Here is a tiny trained network, its code and every weight. The questions are about switching its units off for an input and a class, where a switched-off unit gives its printed mean instead of its output.

import numpy as np


def w(rows, s, z=0):
    codes = np.array(rows[::2]) - 128.0
    scale = np.full(codes.shape[1], s)
    scale[-1] = z or s
    return codes * scale


def norm(h):
    return h / np.sqrt((h * h).mean(-1, keepdims=True) + 1e-5)


def f(y):
    return y / 2 * (1 + np.tanh(0.7978845608 * (y + 0.044715 * y**3)))


def log_softmax(a):
    a = a - a.max(-1, keepdims=True)
    return a - np.log(np.exp(a).sum(-1, keepdims=True))


def net(x, mask):
    res = np.array(x, float).reshape(1, 2) / 4 @ E
    u = 0
    for l in range(3):
        y = f(norm(res) @ A[l][:, :-1].T + A[l][:, -1])
        res = res + np.where(mask[u : u + 8], y, B[l][:, -1]) @ B[l][:, :-1]
        u += 8
    return log_softmax(norm(res)[-1] @ U[:, :-1].T + U[:, -1])


A, B = {}, {}
E = w([
[95,159,107,168,252,155,41,100,153,179,232,115],'x0',
[123,75,101,180,179,19,170,133,159,73,140,183],'x1',
],0.0018)
A[0] = w([
[130,127,120,130,124,127,131,123,127,125,125,129,97],'0.n0',
[116,148,119,134,157,146,70,105,130,156,168,118,125],'0.n1',
[119,142,119,134,150,139,87,105,130,145,156,122,145],'0.n2',
[123,131,115,136,138,131,121,125,130,131,137,126,2],'0.n3',
[130,127,119,130,124,126,132,125,127,125,125,129,103],'0.n4',
[105,128,93,176,254,118,111,118,151,132,193,134,16],'0.n5',
[121,132,129,133,148,130,118,117,133,133,146,127,7],'0.n6',
[123,131,126,130,139,133,118,125,129,133,136,126,45],'0.n7',
],0.0073,0.00058)
B[0] = w([
[122,127,129,122,129,121,131,137,128,128,127,125,128],'0.n0',
[119,68,118,136,147,93,112,203,147,116,144,141,197],'0.n1',
[122,84,115,155,156,112,90,204,149,133,154,135,172],'0.n2',
[135,145,109,150,122,139,124,120,132,131,131,121,130],'0.n3',
[118,127,131,121,131,120,135,139,126,127,125,126,128],'0.n4',
[116,124,221,4,122,165,106,199,118,154,127,90,254],'0.n5',
[155,123,109,161,127,157,98,142,135,145,135,113,138],'0.n6',
[139,157,116,163,115,167,120,115,122,143,129,107,131],'0.n7',
],0.0034,0.0097)
A[1] = w([
[120,131,147,116,160,150,73,151,133,162,166,113,141],'1.n0',
[134,123,122,132,120,128,132,137,125,123,121,129,134],'1.n1',
[134,119,52,254,156,115,130,104,150,119,139,144,139],'1.n2',
[129,136,142,114,129,170,111,137,124,153,131,107,122],'1.n3',
[123,127,124,142,156,139,91,144,136,146,175,123,99],'1.n4',
[125,132,123,136,138,127,122,120,136,130,139,129,8],'1.n5',
[127,121,103,161,169,144,93,181,142,148,172,120,107],'1.n6',
[119,131,140,122,158,147,77,150,133,154,167,116,123],'1.n7',
],0.0072,0.0015)
B[1] = w([
[89,74,62,205,156,97,63,196,158,106,133,127,254],'1.n0',
[125,117,140,126,163,122,125,138,139,135,148,130,136],'1.n1',
[20,253,36,190,241,136,123,63,168,185,210,87,130],'1.n2',
[123,178,99,177,151,168,112,115,137,154,170,105,180],'1.n3',
[119,110,134,82,121,145,102,202,124,118,114,93,180],'1.n4',
[152,170,152,74,9,165,113,109,64,137,84,94,107],'1.n5',
[127,133,170,64,119,166,146,221,123,114,103,77,215],'1.n6',
[108,93,72,143,139,115,75,189,148,118,123,113,231],'1.n7',
],0.0034,0.0061)
A[2] = w([
[145,196,149,107,113,255,107,86,106,189,133,77,73],'2.n0',
[75,165,67,164,205,122,101,96,159,148,213,124,90],'2.n1',
[120,158,70,184,131,208,19,116,122,191,158,95,18],'2.n2',
[160,35,127,136,104,90,153,149,120,72,93,163,2],'2.n3',
[153,51,113,141,97,100,156,147,118,84,90,150,38],'2.n4',
[120,41,133,125,190,74,117,171,157,109,156,156,96],'2.n5',
[118,160,69,188,132,205,32,114,124,189,159,92,8],'2.n6',
[131,115,126,133,128,122,132,127,131,122,124,132,95],'2.n7',
],0.0033,0.00073)
B[2] = w([
[128,223,124,153,166,236,138,100,99,224,158,75,138],'2.n0',
[49,148,69,160,162,90,182,140,155,65,141,133,134],'2.n1',
[168,61,213,48,78,60,213,115,119,80,54,180,165],'2.n2',
[145,75,184,93,128,88,152,118,130,134,114,155,203],'2.n3',
[143,79,217,92,169,94,139,127,144,140,131,151,188],'2.n4',
[175,187,65,169,3,210,132,118,66,147,62,77,254],'2.n5',
[167,72,208,55,77,65,196,111,113,87,68,175,154],'2.n6',
[134,120,136,119,118,124,123,121,117,135,120,129,127],'2.n7',
],0.0025,0.0027)
U = w([
[96,162,52,189,177,115,135,78,147,117,158,135,113],'0',
[111,85,108,119,149,177,24,250,148,133,141,74,154],'1',
[159,139,112,155,129,148,15,60,126,131,181,130,3],'2',
[153,82,172,97,103,95,166,108,125,110,89,156,167],'3',
[147,208,136,125,107,255,125,75,101,182,128,90,131],'4',
],0.0092,0.0036)

Each question gives the input, the list of numbers given to net, and the class t.
The units are the neurons (one row each of A and B). Each row of codes is followed by its name. A weight is (code - 128) times the scale printed after its matrix; where a second scale follows, it is the last column's (A, B and U).
mask holds one flag per neuron, layer by layer. A switched-off neuron (its flag False) gives its mean, the last column of its row in B, instead of its output. The means were averaged over made-up inputs and are rounded, as every weight is.
A unit's drop is (log p(t) with every unit on - log p(t) with that unit switched off) / (log p(t) with every unit on - log p(t) with every unit switched off).
unit that matters most: the unit with the biggest drop
k most important neurons: the k neurons with the biggest drops, biggest first
k most important neurons of layer l: the k neurons of layer l with the biggest drops, biggest first
drop of u: that unit's drop, to one decimal
input [-6,8], class 0: unit that matters most => 0.n5
input [-2,6], class 3: 4 most important neurons => [0.n2, 0.n6, 1.n3, 1.n0]
input [0,0], class 0: 2 most important neurons => [0.n5, 0.n1]
input [-8,-7], class 4: 2 most important neurons => [0.n1, 1.n0]
input [-2,3], class 0: 2 most important neurons => [0.n5, 1.n2]
input [-1,-7], class 3: 2 most important neurons of layer 2 => [2.n2, 2.n6]
input [-3,-2], class 4: 2 most important neurons of layer 0 => [0.n1, 0.n2]
input [-2,-1], class 3: 3 most important neurons of layer 0 => [0.n5, 0.n6, 0.n7]
input [-4,-3], class 4: 2 most important neurons => [1.n0, 0.n1]
input [-4,-2], class 3: 2 most important neurons => [0.n5, 1.n3]
input [-3,3], class 3: 2 most important neurons => [0.n2, 0.n6]
input [-7,-6], class 4: drop of 1.n0 => 0.3
input [-3,-4], class 4: drop of 1.n0 => 0.8
input [-4,-6], class 4: drop of 1.n0 => 0.1
input [-6,-5], class 4: unit that matters most => 1.n0
